Below is a small trained network, with its code and all its weights. Each question gives an input and a target symbol and asks what happens when units are switched off, that is, made to give their printed mean instead of their output.

import numpy as np


def w(rows, s, z=0):
    codes = np.array(rows[::2]) - 128.0
    scale = np.full(codes.shape[1], s)
    scale[-1] = z or s
    return codes * scale


def f(y):
    return y / 2 * (1 + np.tanh(0.7978845608 * (y + 0.044715 * y**3)))


def softmax(a):
    e = np.exp(a - a.max(-1, keepdims=True))
    return e / e.sum(-1, keepdims=True)


def log_softmax(a):
    a = a - a.max(-1, keepdims=True)
    return a - np.log(np.exp(a).sum(-1, keepdims=True))


def net(x, mask):
    ids = ['δεηθστω'.index(c) for c in x.split()]
    T = len(ids)
    res = E[ids] + P[:T]
    u = 0
    for l in range(2):
        q, k, v = (res @ M[l].T for M in (Q, K, V))
        z = softmax(np.where(np.tri(T) > 0, q @ k.T / 3**0.5, -1e9)) @ v
        res = res + np.where(mask[u], z, O[l][:, -1]) @ O[l][:, :-1]
        u += 1
        y = f(res @ A[l][:, :-1].T + A[l][:, -1])
        res = res + np.where(mask[u : u + 8], y, B[l][:, -1]) @ B[l][:, :-1]
        u += 8
    return log_softmax(res[-1] @ U[:, :-1].T + U[:, -1])


Q, K, V, O, A, B = {}, {}, {}, {}, {}, {}
E = w([
[142,93,137,147,3],'δ',
[39,223,153,132,58],'ε',
[125,92,105,146,189],'η',
[170,161,138,31,148],'θ',
[172,187,135,88,148],'σ',
[192,199,135,130,140],'τ',
[79,162,77,68,158],'ω',
],0.0074)
P = w([
[179,155,3,125,76],'0',
[171,150,41,136,91],'1',
[155,158,54,123,106],'2',
[147,151,73,129,118],'3',
[139,151,90,112,132],'4',
[124,153,119,101,145],'5',
[111,138,126,99,150],'6',
[115,147,134,100,155],'7',
[95,143,154,97,168],'8',
[97,135,167,98,174],'9',
[87,135,171,96,182],'10',
[81,122,183,79,191],'11',
[71,121,200,74,198],'12',
[65,133,188,72,198],'13',
],0.0034)
Q[0] = w([
[162,143,89,107,186],'0.h1',
[76,51,196,161,8],'0.h1',
[175,18,104,133,97],'0.h1',
],0.017)
K[0] = w([
[114,90,122,123,196],'0.h1',
[180,174,139,102,3],'0.h1',
[190,99,108,82,104],'0.h1',
],0.026)
V[0] = w([
[163,157,191,115,150],'0.h1',
[133,115,206,134,204],'0.h1',
[68,10,110,151,231],'0.h1',
],0.011)
O[0] = w([
[122,89,101,196,125,15],'0.h1',
[104,62,135,152,50,4],'0.h1',
[114,87,169,8,3,207],'0.h1',
],0.0076,0.0015)
A[0] = w([
[183,2,83,203,123,2],'0.n1',
[183,33,62,132,152,151],'0.n2',
[142,68,163,156,173,88],'0.n3',
[111,86,142,135,89,88],'0.n4',
[198,88,114,230,91,100],'0.n5',
[170,104,80,170,63,151],'0.n6',
[104,142,47,227,26,54],'0.n7',
[160,101,108,166,74,147],'0.n8',
],0.016,0.0026)
B[0] = w([
[153,235,135,24,81,80],'0.n1',
[129,50,96,144,193,94],'0.n2',
[180,104,44,167,109,25],'0.n3',
[103,89,156,139,81,69],'0.n4',
[100,241,93,217,53,104],'0.n5',
[128,138,138,255,122,18],'0.n6',
[198,234,74,126,182,74],'0.n7',
[158,131,133,236,121,10],'0.n8',
],0.016,0.0011)
Q[1] = w([
[163,39,91,222,164],'1.h1',
[185,20,120,4,198],'1.h1',
[182,35,187,68,80],'1.h1',
],0.028)
K[1] = w([
[231,90,34,143,66],'1.h1',
[93,97,153,74,5],'1.h1',
[133,77,204,184,75],'1.h1',
],0.025)
V[1] = w([
[76,123,171,158,153],'1.h1',
[184,96,137,181,175],'1.h1',
[255,146,211,118,131],'1.h1',
],0.014)
O[1] = w([
[187,137,130,103,142,111],'1.h1',
[113,56,231,87,87,2],'1.h1',
[8,41,103,93,3,76],'1.h1',
],0.0078,0.0097)
A[1] = w([
[72,22,128,228,233,252],'1.n1',
[156,126,220,111,179,114],'1.n2',
[132,187,151,99,83,149],'1.n3',
[34,119,200,163,165,86],'1.n4',
[75,129,163,3,40,133],'1.n5',
[147,10,180,77,180,141],'1.n6',
[27,26,100,192,169,8],'1.n7',
[167,141,102,218,60,123],'1.n8',
],0.012,0.003)
B[1] = w([
[80,103,221,196,141,254],'1.n1',
[70,133,92,91,112,185],'1.n2',
[119,114,105,139,162,235],'1.n3',
[117,63,155,130,90,113],'1.n4',
[198,38,123,118,138,188],'1.n5',
[181,171,132,52,59,236],'1.n6',
[99,131,4,108,117,159],'1.n7',
[160,126,106,169,50,145],'1.n8',
],0.02,0.0033)
U = w([
[125,129,234,49,43,121],'δ',
[173,141,124,218,50,86],'ε',
[157,255,41,62,229,255],'η',
[62,93,88,129,93,23],'θ',
[86,84,245,229,185,133],'σ',
[206,17,97,110,128,98],'τ',
[34,85,78,147,97,36],'ω',
],0.0022,0.0031)

Each question gives the input, a string of symbols that net reads in full, and the target symbol t.
The units are the heads (3 rows each of Q, K, V and O) and the neurons (one row each of A and B). Each row of codes is followed by its name. A weight is (code - 128) times the scale printed after its matrix; where a second scale follows, it is the last column's (O, A, B and U).
mask holds one flag per unit, layer by layer, with each layer's heads first. A switched-off unit (its flag False) gives its mean, the last column of its rows in O or B, instead of its output. The means were averaged over made-up inputs and are rounded, as every weight is.
A unit's drop is (log p(t) with every unit on - log p(t) with that unit switched off) / (log p(t) with every unit on - log p(t) with every unit switched off).
The circuit of an input: a set's keep is (log p(t) with only the set's units on - log p(t) with every unit switched off) / (log p(t) with every unit on - log p(t) with every unit switched off). Starting from the 12 units with the biggest drops (on a tie, the unit counted first), units are removed one at a time, each time the one whose removal leaves the highest keep (on an exact tie, the one counted first), for as long as the keep stays at least 0.8.
circuit, biggest first: the units of the circuit, biggest drop first
most important unit: the unit with the biggest drop
top k neurons in layer l: the k neurons of layer l with the biggest drops, biggest first
drop when u is switched off: that unit's drop, to one decimal
input ε τ σ τ ε τ τ, target ε: circuit, biggest first => [0.h1 0.n5 1.n8]
input θ θ ε θ δ, target ε: most important unit => 1.n8
input τ θ ε σ, target σ: circuit, biggest first => [0.h1 1.n1 0.n1 0.n2]
input ω ω θ σ ω ω ω ω η θ ω η η σ, target τ: circuit, biggest first => [0.h1 1.n5 1.h1]
input ω η σ ω δ, target ε: circuit, biggest first => [1.n8 0.n6]
input σ ε θ τ, target ε: circuit, biggest first => [0.n5 0.h1 1.n8]
input σ θ σ ω σ ω θ θ θ τ η τ, target τ: circuit, biggest first => [0.h1 1.h1 1.n5]
input η ε τ η τ θ ω η, target τ: top 3 neurons in layer 0 => [0.n7 0.n5 0.n2]
input ω η θ σ ω σ η η, target δ: top 2 neurons in layer 0 => [0.n4 0.n7]
input η ω ω τ ε δ τ η τ θ τ, target τ: top 2 neurons in layer 0 => [0.n7 0.n5]
input η ω ω η ω η, target σ: top 2 neurons in layer 1 => [1.n1 1.n6]
input ε ε ω ω ω σ θ η ω ω ε, target σ: top 3 neurons in layer 1 => [1.n1 1.n6 1.n4]
input ω ω σ ω σ θ η η ε η σ, target τ: drop when 0.h1 is switched off => 1.3
input ω δ η θ ω ω θ ω ε η θ, target τ: drop when 1.h1 is switched off => 0.4
input τ θ ω θ ω ω ω ω η, target δ: most important unit => 0.h1
input ω ε θ τ η η τ ω ω τ θ θ ω η, target τ: drop when 1.h1 is switched off => 1.2
input θ σ θ, target δ: drop when 1.n6 is switched off => 0.8
